Here is a tiny trained network, its code and every weight. The questions are about switching its units off for an input and a class, where a switched-off unit gives its printed mean instead of its output.

import numpy as np


def w(rows, s, z=0):
    codes = np.array(rows[::2]) - 128.0
    scale = np.full(codes.shape[1], s)
    scale[-1] = z or s
    return codes * scale


def f(y):
    return y / 2 * (1 + np.tanh(0.7978845608 * (y + 0.044715 * y**3)))


def log_softmax(a):
    a = a - a.max(-1, keepdims=True)
    return a - np.log(np.exp(a).sum(-1, keepdims=True))


def net(x, mask):
    res = np.array(x, float).reshape(1, 7) / 4 @ E
    y = f(res @ A[0][:, :-1].T + A[0][:, -1])
    res = res + np.where(mask, y, B[0][:, -1]) @ B[0][:, :-1]
    return log_softmax(res[-1] @ U[:, :-1].T + U[:, -1])


A, B = {}, {}
E = w([
[124,52,53,88,158,109,77,130,109,253,194,146],'x0',
[41,123,167,96,166,64,202,98,190,217,35,132],'x1',
[169,68,60,204,17,67,161,60,163,114,119,148],'x2',
[159,100,210,117,33,99,203,240,60,187,142,152],'x3',
[201,101,188,55,166,76,192,85,183,90,240,53],'x4',
[24,75,212,196,100,118,65,112,112,128,166,43],'x5',
[129,127,130,128,126,131,126,127,132,131,126,127],'x6',
],0.0061)
A[0] = w([
[182,101,180,88,134,102,187,132,157,116,193,85,90],'N0',
[105,140,90,143,170,141,99,69,174,101,129,118,100],'N1',
[81,108,166,165,109,122,110,100,110,138,147,77,55],'N2',
[156,85,100,162,73,94,137,72,147,118,111,143,71],'N3',
[193,131,92,146,108,169,87,147,83,85,175,120,91],'N4',
[149,84,65,181,58,87,141,79,151,122,125,133,94],'N5',
[181,179,62,105,146,139,153,146,129,132,84,197,103],'N6',
[145,100,85,180,74,95,147,86,160,128,128,133,89],'N7',
[123,90,176,126,72,97,196,221,81,163,144,143,93],'N8',
[125,125,109,147,166,135,108,98,160,113,117,124,60],'N9',
[98,186,164,59,233,195,79,190,95,139,141,100,84],'N10',
[175,157,114,138,89,196,57,154,88,74,193,148,107],'N11',
[61,64,185,181,115,111,102,107,107,125,147,64,106],'N12',
[54,79,190,169,109,126,82,121,124,127,149,75,118],'N13',
[77,142,85,195,103,180,68,180,72,168,23,188,8],'N14',
[78,136,142,118,152,90,180,114,170,173,77,131,116],'N15',
[107,165,88,129,171,149,96,68,157,109,128,96,99],'N16',
[109,122,96,122,164,156,99,58,176,90,115,108,103],'N17',
[149,80,82,185,56,86,148,68,147,110,133,140,96],'N18',
[132,193,192,172,107,133,165,117,160,2,71,101,85],'N19',
[187,99,176,55,177,63,173,76,182,101,226,51,3],'N20',
[102,126,110,134,164,138,80,53,156,97,127,130,85],'N21',
[189,127,113,147,108,147,86,155,84,76,206,127,91],'N22',
[139,116,161,90,138,121,158,88,140,97,156,118,49],'N23',
[124,31,50,91,171,95,60,117,121,232,205,140,79],'N24',
[122,152,100,152,172,127,104,70,159,107,120,115,85],'N25',
[93,119,148,96,151,84,167,102,151,161,59,127,106],'N26',
[59,116,163,194,98,118,68,110,96,141,119,64,85],'N27',
[75,137,149,100,140,74,157,116,169,162,90,149,81],'N28',
[84,135,146,98,139,91,164,93,152,177,85,129,84],'N29',
[100,164,157,101,189,180,126,164,104,133,155,115,43],'N30',
[101,136,127,152,88,132,93,163,108,138,73,175,69],'N31',
[120,112,101,143,180,136,104,77,161,93,109,122,88],'N32',
[205,156,77,68,143,140,188,123,126,128,78,169,95],'N33',
[91,139,157,125,143,100,164,117,178,184,86,144,83],'N34',
[177,158,89,110,151,129,170,131,134,125,112,169,65],'N35',
[149,103,206,138,60,122,181,206,97,152,126,140,98],'N36',
],0.0077,0.0056)
B[0] = w([
[63,160,67,111,70,144,108,88,123,103,129,143,207],'N0',
[163,158,100,101,86,100,90,148,76,172,106,109,183],'N1',
[154,136,123,115,158,139,126,133,158,115,157,158,158],'N2',
[82,132,171,90,158,100,150,181,124,97,109,134,163],'N3',
[135,72,121,191,162,110,117,107,144,103,120,71,193],'N4',
[84,129,188,79,164,87,162,192,132,110,98,139,186],'N5',
[155,139,130,112,159,142,101,116,180,102,198,173,207],'N6',
[87,137,178,94,149,108,136,186,131,106,98,134,169],'N7',
[189,185,82,87,69,78,66,137,66,182,89,86,213],'N8',
[140,130,122,110,92,117,123,133,113,150,125,122,136],'N9',
[76,120,205,74,158,57,175,214,147,99,61,142,232],'N10',
[120,62,127,198,172,96,117,106,136,109,103,63,222],'N11',
[189,148,122,112,174,139,101,127,173,109,175,187,211],'N12',
[207,142,119,111,181,132,109,133,183,121,193,179,213],'N13',
[19,141,67,98,37,165,149,58,164,55,157,131,229],'N14',
[151,76,119,181,165,119,105,114,134,90,126,67,193],'N15',
[169,158,110,101,89,95,104,154,88,174,101,99,184],'N16',
[155,160,98,103,89,94,89,151,78,176,105,104,189],'N17',
[85,129,182,80,172,89,155,198,132,103,83,141,192],'N18',
[145,122,185,195,107,225,229,81,91,254,104,176,253],'N19',
[16,147,71,118,49,175,129,78,145,57,144,147,235],'N20',
[166,154,104,108,100,111,102,149,96,156,118,116,175],'N21',
[127,79,106,176,170,116,114,101,137,104,90,62,198],'N22',
[105,136,117,121,88,137,144,99,122,119,126,133,146],'N23',
[138,135,199,194,110,220,227,87,84,227,93,169,220],'N24',
[149,151,110,99,84,109,111,144,89,165,115,111,167],'N25',
[141,88,115,187,165,118,106,111,137,102,123,83,186],'N26',
[160,139,116,106,166,147,125,116,170,95,196,181,199],'N27',
[138,85,118,174,161,122,109,103,125,109,120,81,171],'N28',
[135,84,120,190,148,124,115,121,127,100,123,86,171],'N29',
[93,117,164,102,135,104,145,177,128,105,98,134,158],'N30',
[96,150,96,109,98,153,123,96,124,121,135,127,168],'N31',
[149,148,101,107,87,106,116,151,90,157,113,119,167],'N32',
[190,134,132,117,178,142,98,137,179,111,200,184,207],'N33',
[139,79,111,174,153,118,114,116,118,106,127,80,171],'N34',
[159,134,136,119,145,138,102,130,155,122,181,155,159],'N35',
[178,172,82,93,88,103,80,146,76,181,111,105,213],'N36',
],0.0085,0.007)
U = w([
[200,186,78,88,83,75,70,146,47,171,118,89,203],'0',
[1,149,58,112,68,170,123,76,161,72,155,138,254],'1',
[150,22,117,214,185,99,100,108,144,100,122,35,165],'2',
[70,129,241,64,171,63,155,204,143,107,94,143,55],'3',
[234,154,127,106,185,147,97,125,213,113,223,200,64],'4',
[150,132,208,190,116,229,211,87,78,218,112,162,2],'5',
],0.0092,0.00068)

Each question gives the input, the list of numbers given to net, and the class t.
The units are the neurons (one row each of A and B). Each row of codes is followed by its name. A weight is (code - 128) times the scale printed after its matrix; where a second scale follows, it is the last column's (A, B and U).
mask holds one flag per neuron, in row order. A switched-off neuron (its flag False) gives its mean, the last column of its row in B, instead of its output. The means were averaged over made-up inputs and are rounded, as every weight is.
A unit's drop is (log p(t) with every unit on - log p(t) with that unit switched off) / (log p(t) with every unit on - log p(t) with every unit switched off).
The circuit of an input: a set's keep is (log p(t) with only the set's units on - log p(t) with every unit switched off) / (log p(t) with every unit on - log p(t) with every unit switched off). Starting from the 12 units with the biggest drops (on a tie, the unit counted first), units are removed one at a time, each time the one whose removal leaves the highest keep (on an exact tie, the one counted first), for as long as the keep stays at least 0.8.
circuit, biggest first: the units of the circuit, biggest drop first
k most important neurons: the k neurons with the biggest drops, biggest first
drop when u is switched off: that unit's drop, to one decimal
input [2,-2,-5,-1,8,-1,8], class 1: circuit, biggest first => (N20)
input [-8,-3,-6,1,-8,-4,-7], class 1: 2 most important neurons => (N14 N24)
input [8,-7,1,5,2,1,5], class 5: 3 most important neurons => (N24 N15 N26)
input [5,-5,8,-6,1,-7,3], class 3: circuit, biggest first => (N5 N18)
input [2,-6,-3,5,3,8,-6], class 4: 3 most important neurons => (N13 N12 N27)
input [-4,-3,0,2,4,2,4], class 1: 4 most important neurons => (N24 N0 N20 N16)
input [8,-1,7,1,-6,7,3], class 5: 2 most important neurons => (N24 N10)
input [-5,4,-1,-4,4,1,4], class 5: 2 most important neurons => (N19 N14)
input [7,-1,-7,5,0,-3,-2], class 3: 3 most important neurons => (N10 N19 N30)
input [-6,-6,3,4,-2,1,2], class 2: 3 most important neurons => (N11 N24 N22)
input [1,1,-5,7,-3,7,3], class 0: 2 most important neurons => (N8 N36)
input [8,0,8,2,-3,2,6], class 3: 3 most important neurons => (N5 N18 N19)
input [-4,0,4,7,6,3,-4], class 0: 3 most important neurons => (N8 N36 N14)
input [-2,-7,7,3,-1,2,7], class 2: circuit, biggest first => (N11)
input [-8,2,-5,2,0,-6,0], class 5: 3 most important neurons => (N19 N13 N12)
input [3,-6,-8,5,-8,-2,1], class 1: 2 most important neurons => (N14 N31)
input [2,-6,-8,2,-6,4,-2], class 3: 3 most important neurons => (N10 N20 N30)
input [-6,-7,1,0,3,1,-6], class 2: 2 most important neurons => (N11 N22)
input [8,-4,4,3,-1,0,5], class 5: drop when N24 is switched off => 1.2
input [5,-1,2,-5,-3,8,-8], class 4: drop when N29 is switched off => 0.0
input [-4,6,-6,-5,2,5,4], class 2: drop when N15 is switched off => 0.9
input [5,6,-3,0,-1,-4,-5], class 2: drop when N19 is switched off => 0.2
input [-5,-2,-7,0,-1,-1,5], class 3: circuit, biggest first => (N10)
